Each row is followed by its band, which names the range that a hidden value of the row falls in. A new part has a new value, new ranges and new names.
[  27 -121  108 -118  -82  -34  -82  -46   98  -64    9   87  -99  -22
 -152 -122 -168  -16   55   62   -4  -49  -19  -66  -53   27   23  -65
  -60   32   72  -34  158  149  -29  149   13  -96 -107   84  195  131
 -139  172  209  -55  -56   44  -12   -2  -31  -11   46] | K
[  15   26   72  -74  -16  -28  -11   22  104   20  195  -69  -32  -74
 -199 -146   86  102  103  -36  114   24  -46   37  -75    5  -58   -8
  206   -5   61  -84   89   72   -7  -44   66   53   -6   59   72  107
    9   43   58   71   17  -11 -163   91   -9   -2 -155] | L
[ -79  137    8   95  -97   33 -247  223 -306 -247  315   78  124   10
  150 -391  177  -18  -43  -11   50  -24  154  -76 -130  181 -170  -54
  103  141    2  -75  -21  167  183  -68  239 -114  245  238  -86  191
  120  194   53  -93  -50 -131   56  -37 -160 -150  -41] | T
[ 111 -271  -70  254  -53  322  -96 -141  200  105  -55 -145  -43  214
  -20  161 -127  -85  142   42  329 -200 -209 -339  108   72  -22   62
   31  -19  109   18 -143  116 -120  -48  -38 -265   50  275  114   42
 -105 -157 -105  313  145 -431  -52  179  -83   88   92] | P
[ 174  -99 -115  232  -30  304   -4 -138   17   74 -164   38   58  243
 -138  191  -37   33  346   97  411  -45 -298 -246  100  193   90  154
  103 -185  -52  184 -392 -137  141 -196 -152   22  251   95  208 -313
 -140 -190  -81  302   30 -304   41  125  -71  235  255] | U
[  72 -121   62   13 -171  110 -140 -180  241  -38   91  -96 -205   42
 -269   70   22   -2   61  -43  122 -116   72   -1  -45  176  -28  -39
   11   22   27    3  253  172   10   87  119   37   56  241   82  185
   -7  160  -34   20  -84  -85 -285   90 -165  117   37] | F
[  12   36  -67  138 -109  238 -231  -39  121   14  -96   71 -158  174
 -134  124  -63  -79  301  -35  156 -180  168 -339   12  -19  188   57
  -92 -187  -11  128    3  -24   51  105   46  -59   57   50  119   41
  -74 -108  213  -29   98   55   60  -37 -202 -148  200] | U
[  -1  -16   95 -109 -229   20  -35  -60   25  -26  160  101  -88 -109
 -131 -286  -39   -1  -27   -2   16  -81  143   12  -32   91  -18  -46
   10 -111  170 -127  287   58   52   50  139   17   36  233  199  172
  -12  206  182 -201  -71  132  -92   50 -190 -108  -87] | T
[ -26    5 -117  -49  -69  157   -6  -53    9 -171  227  104   37  -65
 -115 -129  -26   28   64   52    4 -150  126  -48  106   11 -150   68
   24  -71   80    7   37  -63   -8  -49   55   -6  128  338  132  -46
   75   82  -15 -134   91  -82    6  128 -194  -51  -53] | N
[ -14   39   93   64 -201 -110 -171   90   35 -137  156   55   -5 -161
 -277 -261  128   29  -98  -34 -133   37  169   98 -201  106  -27 -222
  233  129  -26   66  252  244  215  127  125  180  185  155  -51  155
  128  295  130 -221 -154   56  -51 -118  -57  -32 -187] | F
[ 128    9  -87   75  -66   79 -261  102   42 -154  -31 -106   85  117
  -31  -51   27  -71   63  -48   77  -14 -172 -165 -114   22  -24 -101
   40  201  -70  181 -113   78   58  -34  -76  -60  306   41  -64   24
   73   89   40   42  -57 -275  102  -68  -20  198  168] | E
[-171 -128 -183  120   93  -95  -59   55   88 -277  -22   35 -135   73
 -263   16  -11   -1   83  250 -134 -243  -51   70  -37   73  115  -61
  -78   94  -27  144  166  156  110  125 -190  -87 -223   90  -38  -12
    0   75    7  -21  -27   13  -75 -100 -101 -222  123] | U
[-105  114  -30   13  156 -227   42  315 -151 -112  137  167  133  -66
  -90 -101  123  148   39  105 -180  -33   59  122  -62   21  -50   62
  153  -47  -75   18  -96  102  132   64  -14  154   35  -13  -30   28
  157  125  131  -52   -1   59   95   -3   74 -237  -82] | K
[  86 -203  -41   31 -126   -1   20 -174  415  122  -35 -219 -253  -30
 -466    9  -86  -35   80   14  -33 -152 -119   49   22  -59   91 -193
  169   57  143  155  316   39  -65   56  -74    5  -26   -5  127    7
  -73   88  129   20   76   20 -198  -80 -173   96 -126] | F
[-138   87 -143  314  -57  209  -63  148 -468 -220   56  266  231 -202
  234 -506  -23   18 -150  111  -47  116  -10  -66 -124    4 -130   82
  -34   52   44   71 -214 -163  156 -144  -36  -19   23  100  -55 -265
  140   -2  124 -223  -59  -33   71 -121  -35   39    4] | U
[  37  116 -146 -155   17    2  -95  264 -200 -187  207  -33  240 -104
   86 -388    4   62    4  -22   19  148 -114   19  -87 -171 -208  -28
  146  138   83   66 -230  -66  -21 -170   23   53  256   -2 -131 -111
   90   89   75   -2   26 -145  138  122   40   70   45] | N
[  33  -59 -172  115  231   87   39   67   10   14   13   10  -10   68
   84  -88 -124  -83  115  133   29  -22 -215  -96   92 -192  -38   49
   14   -2   84   56 -186 -106  -86  -50 -109 -215 -149  -95   37 -254
  -97 -161  179  186  228  -79   88  -49  -41  -43   80] | F
[  11   74 -213  128   32   81   19  133  -44  -29   74   -4  107  -41
   70 -132  136    9 -163    3  -57 -104   17   88    8  -12  -90   93
   30  -95  154   94  -14 -149    9 -104  -12  129  230  156 -130  -47
  315   16   -5 -120   15  -94 -110   50 -161   28   20] | T
[ -92 -111 -186  227 -245  267  -42  -27 -173 -160  100  -48   -4 -288
  -20 -211 -224  -33   44  -46   34   -1 -103  -77  -35 -201 -130    2
 -200  -54  -53  -36 -161  -25    8 -259   -4   -2 -164   46  111 -285
   35  -13  -46   21   60  -90   63  121    1  -49   28] | F
[ -33    0  -86  306   25  116   -7  199 -202  -49  129  139   54  -58
   51 -119   49   18  -36   84   43   30   58  116    5   58  -78   39
  175  -63   28   11 -228  117  162  -78  166  135   85    1 -131 -165
   78   20   39  198   88 -106   -5   71  -10 -156    7] | T
[-112  -31 -231  206  203  -92   21  214  -66 -213  134   33  -24  -98
  -41 -160    9  -47  -36  188 -189   19  -98  212  -34 -154  -64  -91
   72   91  -51   61  -55  117  129    7  -94    3 -216  -74 -189 -285
   50    5   66  114   97   13   41  -81   32 -248   12] | L
[-219  -24 -216   25  123 -343  148  326 -123  -45  -57   68  111  -71
 -358  -82  151  294  -56  200 -213 -162   40  287  -82   98  106   12
  232 -103  147  341  -15   -7  126   31 -102  353   85  -18 -180   20
  232  148    3 -159  -96  121 -143   60  -91 -197  -24] | T
[  -8  -94  -98  309   19   28  -41   75  -77 -122   -4    4  -10    5
   -7  -52   42  -42 -114  106  -76  -65 -139   94  -55  148  -62  -32
   10  128  -58   96  -37  112  133  -10  -70  -23   20   53  -65  -86
  118  120   -5   60  -60 -167  -88 -115  -49   68   54] | P
[-132   83 -215   97  249 -245   22  447 -244  -40  -62  -54  243   28
   -8 -133  215  245   14  123  -17   44 -202  137 -210  -12   34  130
  148  -21   35  187 -283  -23   91  -98 -179  239   60 -157 -317  -33
  232  -67  -24   75 -118  -52  -76  100  150  -85  141] | K
[-121   35 -118  -60   92 -169    5  162  -94  -14  -68   25   81  154
 -199  -19  179  244   87  124   11 -189   24  -10  -80  239   67  153
  103 -101  100  254    5  -99   66   81 -118  124  164  167  -36  185
  137   74   13 -197 -150   33 -193   70 -184  -16  107] | U
[ -81 -132 -262   53  105  -14   12  164  -52 -180  -47   20   68  -26
  -92   57 -139   29   46  132  -56 -149 -144   27   36 -110    0   25
 -117  -43   22  183 -233   32  -23  -86 -117   19  -53    3  -33 -176
   60   10  -70   97   74 -143   96  127    1 -108  204] | N
[-158   -3 -262  110  -59   43 -122  286 -160 -163   38 -183  -26 -220
  150 -227 -164  -40  -60  -77 -166  -14  -95    5 -147 -390  -90    4
 -273   59   -6  -14  -80   20 -123  -78  -85  -25 -266 -203 -185  -64
  163   -2  125   -9   56   30   45   68   98 -221  138] | P
[  55  -60  -87   78 -113  269 -228 -198  216 -144   74  -71  -79   71
 -115   16  -54 -144  164  -61  155 -204  -15 -319   13  -38   -1  -28
 -180   19    8   32  101   -6  -63  -94   15 -236   50  272  177   43
   17  -53  -39  -48   83 -198    3  -32 -215   90   76] | F
[-117 -159 -186  303 -124  143  -46  -88  183 -175 -104   -1 -198  -15
 -343  209  -90    5  117  118  -90 -263  -20  -26   23   47  105    4
  -90  -11 -132  169  124  112   89  119 -223   42 -174  114   61  -85
   68   37  -26    0    4  -53  -97  -29  -68 -120   64] | P
[ -31   -5   -7  114  -87  -41  -29   98 -159 -152  148   99   50 -148
 -121 -219   67   68  -42   63  -54   64   28  174 -123  113  -91  -35
   75   10  -48   -9   -6  128  206  -55   83  197   74   90  -19  -85
   89  189   11  -44 -131   -1  -51   20    2  -20  -13] | K
[ -61    2 -252   26  -47   94 -152  140   41   23 -199 -218  -41  109
   89  -41  -73  -41   21  -85   46 -266 -151 -260  -63 -162  128   81
 -264  -52  189  177   18 -191 -207  -52 -189 -180   -8  -63  -37  194
  167  -92  139 -113   32  -51  -69    4 -183  -29  240] | T
[ -63  -39  -69   17   93  -10   39  173 -123  -53   -5   44   16    0
  130  -10  -72   42  -22   65   16 -112 -138   23   -2   13  -35  160
 -160 -102   49  -74 -134   36  -57  -21  -68  -59 -151  -11   49   58
   70   29   56  106    7  -62  -49  135   33 -123  150] | N
[   1  -32  -71  143 -244  329   12 -203 -164   47   -1  122   69  182
 -127   13   96  195  181   68  356 -193   74 -248   94  479  -59  293
  112 -279   72  143 -113 -217  153  -63  -19   83  374  557  245   21
   29    8 -142 -145 -138 -184 -213  252 -347  175   92] | N
[ 142   14 -256  388   -2  450  -62   53  -75 -109   73   87  133   -7
  315  131  -65 -140  -62  -28   45    5  -31 -121  144 -111 -261  208
  -88 -113 -138   -5 -383  -39   27  -60  -47   56  209  240  -91 -351
  227 -114  -76  169  146 -377  160  186   54   60  172] | P
[   5   34 -127 -263  -86   49 -204  -11   58 -139  173 -223 -156  -71
   78 -348 -192 -192  105 -137   17  -34 -112 -196  -78 -347  -82 -134
 -296   73   92  -86  180 -111 -180  -86   -3 -353 -197  -16  140   37
 -113   21  236 -148   93  113   65  -49 -207  -71  124] | V
[ 118  -18  146 -327   69 -244   17  -13  110   36  261   62   39   61
 -236  -48  144   75   68   15   39 -116  149   94    9  202  -88  -10
   90 -162  137  -77  153  110   36  -18  288   94  274  312  208  238
   15  243  -15 -108  -65   11  -80  134 -218   18  -36] | E
[ -68   31 -226   75    7   13  105  110 -219  -50  156   50    5 -111
 -190 -213  -21  116  174  111  -92   34   60  149   52  -79 -115   43
  165  -95    1  174 -170 -177  130 -120   47  211   81  -71    0 -380
  -19   51  122  -30  104  129   32   38 -151  -95    9] | E
[  28  -29 -187   51  291  -66   58  142 -139   62  -26   93  216  187
  -44  139  107  128  142  117  114 -127  -46  -82   71  111  -25  190
   41 -229   72  263 -397 -146   26 -159   53   83  267  128   16 -137
   96  -89 -115   58   57 -182   35  130 -167   80  204] | P
[ -26 -178  -44   28  -25  -29   67  -64  -29   56 -174 -127 -174  126
 -145  -65 -151   22  231  138  187 -141 -434  -65  -23  124  169   26
 -125  -36   64   36  -20  -81   14 -134 -236 -228 -257 -181  286  -51
 -239  -16  127  181  -42   20 -128  -55 -111   32  193] | Y
[-176  111 -298  190  288 -254   80  374 -150 -349   60  212  192 -209
  -91 -220  157   44 -244  241 -469  -30  -21  381  -91 -113  -23  -78
   91  123  -34  249  -31   -6  206    4 -201  221   -6  -79 -291 -286
  365  126   61 -205  -12   69   82 -241   46 -165  -53] | Y
[  95   13  -14 -176   45  -77   49    4   22 -149  259    2   96  -63
 -234 -174  125  132  -28   61  -57   22  -31  238    8  150 -241  -27
  266  170   60  108   38  -23   28  -72   73  151  317  181   21  -38
  101  273  -46  -57  -42 -140 -153   49 -117  285 -107] | U
[ 133  -75    3 -101   66    6   43  -43   71  -74   77  125   88   95
  -94   -1    4   27  -23  117   40 -104  -85   19  106  213 -117   33
  128   12   91   85  -32   12   15   35  -19  -32  261  295  157   14
   17  176   -3   -9  -14 -213  -23   69 -136  189   24] | N
[  30    6 -133  -64  205  -91  156   86  182    9  100  198   38 -147
 -243   26  -51   37  -39   97 -239  -35  132  148  138 -205  -66  -27
  224 -152   94  189  -12  -58  -25  151   -4  192   50   92   26 -216
   90   43  166 -116  200   96   80   24  -70  -97 -146] | V
[  77  -72 -139 -133   45 -199   42  116  172   12   97  -66  -15  -46
 -265 -149   -1   12  -34   91 -202  -18   31  203    0 -130  -57 -148
  214   -3  152  156  154   45   23  121   -7  190  168   79  -98  -82
   34  168  146 -105   17   80    5   45 -100  -62  -22] | K
[  19  -58  222  -95 -194 -188 -125   59  -30   88  -87 -149  -62   68
 -289 -140   73  173  168  -53  238    3 -220  -38 -272  289  158  -72
  112   56   31   23   82  163  104  -54   17   48   69 -125  160  344
 -106  197  107   68 -270   12 -222    0   -4  142   56] | E
[  10  -22 -110   67  -47  106  -81   49  106  -68   39  -41  -54    7
 -114   10    4   -8   63   -5   79 -116  -16   -3  -12  -33   35   16
  -12  -62   68   37   14   51    0  -51   15   61   49   48  -26   16
   87    5   10   87   42  -86  -80   97  -68  -64   94] | T
[  13  -72  -76  211    9   77 -158  -11  170  -45  -36  -32  -94   -2
 -209   43   27  -70   47   -7   70  -65  -10  -40  -97  -40  120 -109
   -2   -2   27  153   36  108   59  -38   66   31  -19   -7  -58  -42
   47  -46    6   74   31  -63 -106  -82  -90   23   76] | L
[ -99 -116   37  -30   56  -86   93    1  -36  -46 -104   29   14  119
 -188  -80  -38  205  182  220  127 -150 -352 -100  -39  250   77  131
   75   67   43   37   -6  -12   -7   26 -331 -183 -177   56  249  135
 -113   37   72   58 -103  -88 -142    8   21   56    1] | E
[-157   75 -232   75 -152  109  -72  253 -224 -156  192 -119   93 -274
  107 -337  -38   92  -72  -84 -107   47   46   29 -132 -275 -222   90
  -58   -2   20  -55  -69  -31  -56  -81  -28  145  -54   58 -198  -48
  242   28   38 -122   -1   -2  -18  220   78 -179  -17] | P
[-100   46   12   10  -32  -70   -1   73 -168 -128  -64  205  234  -55
 -191 -215   72  198   36  105   16  -91 -106 -124 -119  209   63   63
   89   -4   42  182  -68 -109  113  -78 -166   29  153  164  190   74
  127   97   44 -271 -156  -54    9  -88  -54  135  -78] | U
[   7 -123  -17   12 -147   50 -196 -115   89  -91 -114 -219 -204   66
  -45 -184 -139 -133  100  -22  148  -91 -360 -203 -169    4  119 -121
 -272  153   23   -8  198   14  -40  -59 -200 -360 -254  -59  188  114
 -143   32  144    3 -118  -23 -121 -161 -119  115  187] | L
[  54  -20 -213  109  132   53  -17   73  206  -13  -41 -131   55  -31
 -148   31  -24  -50   40  -21  -15  -88 -253  -94   21 -234   19  -84
  108   63   43  238 -127 -107  -98 -124 -183  -76   55  -73   -5 -159
  119 -121   34   72  196 -186   56  -93  -39  113  -47] | V
[   6   52 -237    5 -118  205 -184   27   93 -102  115 -372  -92   22
  -55 -193    6  -29  208 -111  126  -63 -181 -136  -84 -228  -72    4
  -46  148   41   36   49 -142 -129 -192 -110 -109   29  -63  -83  -22
   57  -91   40   64   88 -111 -110   46 -102   62   99] | E
[ -62  -41  -24 -104  138 -292   81  312 -128   37   50 -117   72 -140
  -34 -189   22  171  -93   21  -77   77 -196  246 -169  -82  -72   15
   66   23  107   -7  -89   95  -67  -60   -3  146 -119 -206 -121   85
  101  124   72  102  -77   31 -150  133  144  -36   13] | F
[ -26  172 -176  186  -30   94 -237  138 -192 -393  256    5   77 -137
  124 -409  135 -129 -115  -15 -122  128  -25   62 -176  -69 -200 -140
   -8  279 -139   47   17   10  198 -110   -2  -51  107   79 -194 -197
  197  123   53 -146  -58  -85   55 -218  -77   55   16] | L
[  32   19 -122   50  307  -59  175  233 -144  193  167   26  101  -55
  137 -266  -41   -1   58   92   13  118 -143   48   89 -267 -127   45
  238 -129  186  -21 -304 -140  -64 -150   85  -66  -70 -182  -11 -298
  -79 -167  236  212  302   31  116   33  -19 -151  -96] | L
[  42  -14  120 -101  196 -420  197  260   -9  202   -9  165   52  -62
 -354   53   80  228   36   93 -118   77    4  295  -36  107   65  -47
  401 -181   31  174 -130  136  149  129  101  370  113 -190   54  -11
  -12  204  208   80  -24  170  -21   35   58  -75 -111] | L
[ 128 -280  215   -5  -13  114  -54 -289  227  123   57  -16 -161  245
 -231  189  -66   -4  239   62  387 -213  -96 -228   95  345   19   30
   37  -53  109  -74   34  206  -68  -25  200 -276   -1  286  378  240
 -271   43  -79  282   50 -266 -205  118 -209  159   33] | F
[   4  100 -239   50 -120  116 -218   99  -79 -506  183   45  143 -214
  109 -397   -2 -175 -151   23 -145   83 -104   68 -167 -198 -137 -137
 -219  169  -89  -43   70   34  165 -137 -155   19   73  199 -140 -245
  227  110  -31 -206 -134 -108  181  -61   49   -6  143] | Y
[  33  -12 -120  -90   -1   48  -11   19   50  -59   59 -104  -93   32
   31   16  -72    1   60  -15  -19  -98 -101  -13   28  -54 -123  128
 -155  -48  -17  -37   40  -54  -99   60 -125  -49  -63   85   74   25
   56   72   85   -4   -6  -30  -84  133  -64    1  151] | F
[  37  -97  -78    2 -138   93 -206   80   63 -131  -14 -149 -134   60
 -154 -136 -115   -3  150   27  170   55 -163   -6 -115  -42   50 -131
   95  189   52  105  -13  170   16   21  -24   -3    0 -137 -124   -6
 -156   80  119  250  -28 -103  -76   91   23    7  214] | T
[ 135  -47  144  -22 -183  112  -78 -206  246   -5    9   60 -173   98
 -205  210   19    7   29  -52   86 -145   62  -70   30  317  -33   53
   26  -73  -83    1  235  125   65  258  -24   30  141  352  251  239
   28  228   60  -86 -142  -79 -205   63 -153  159   17] | L
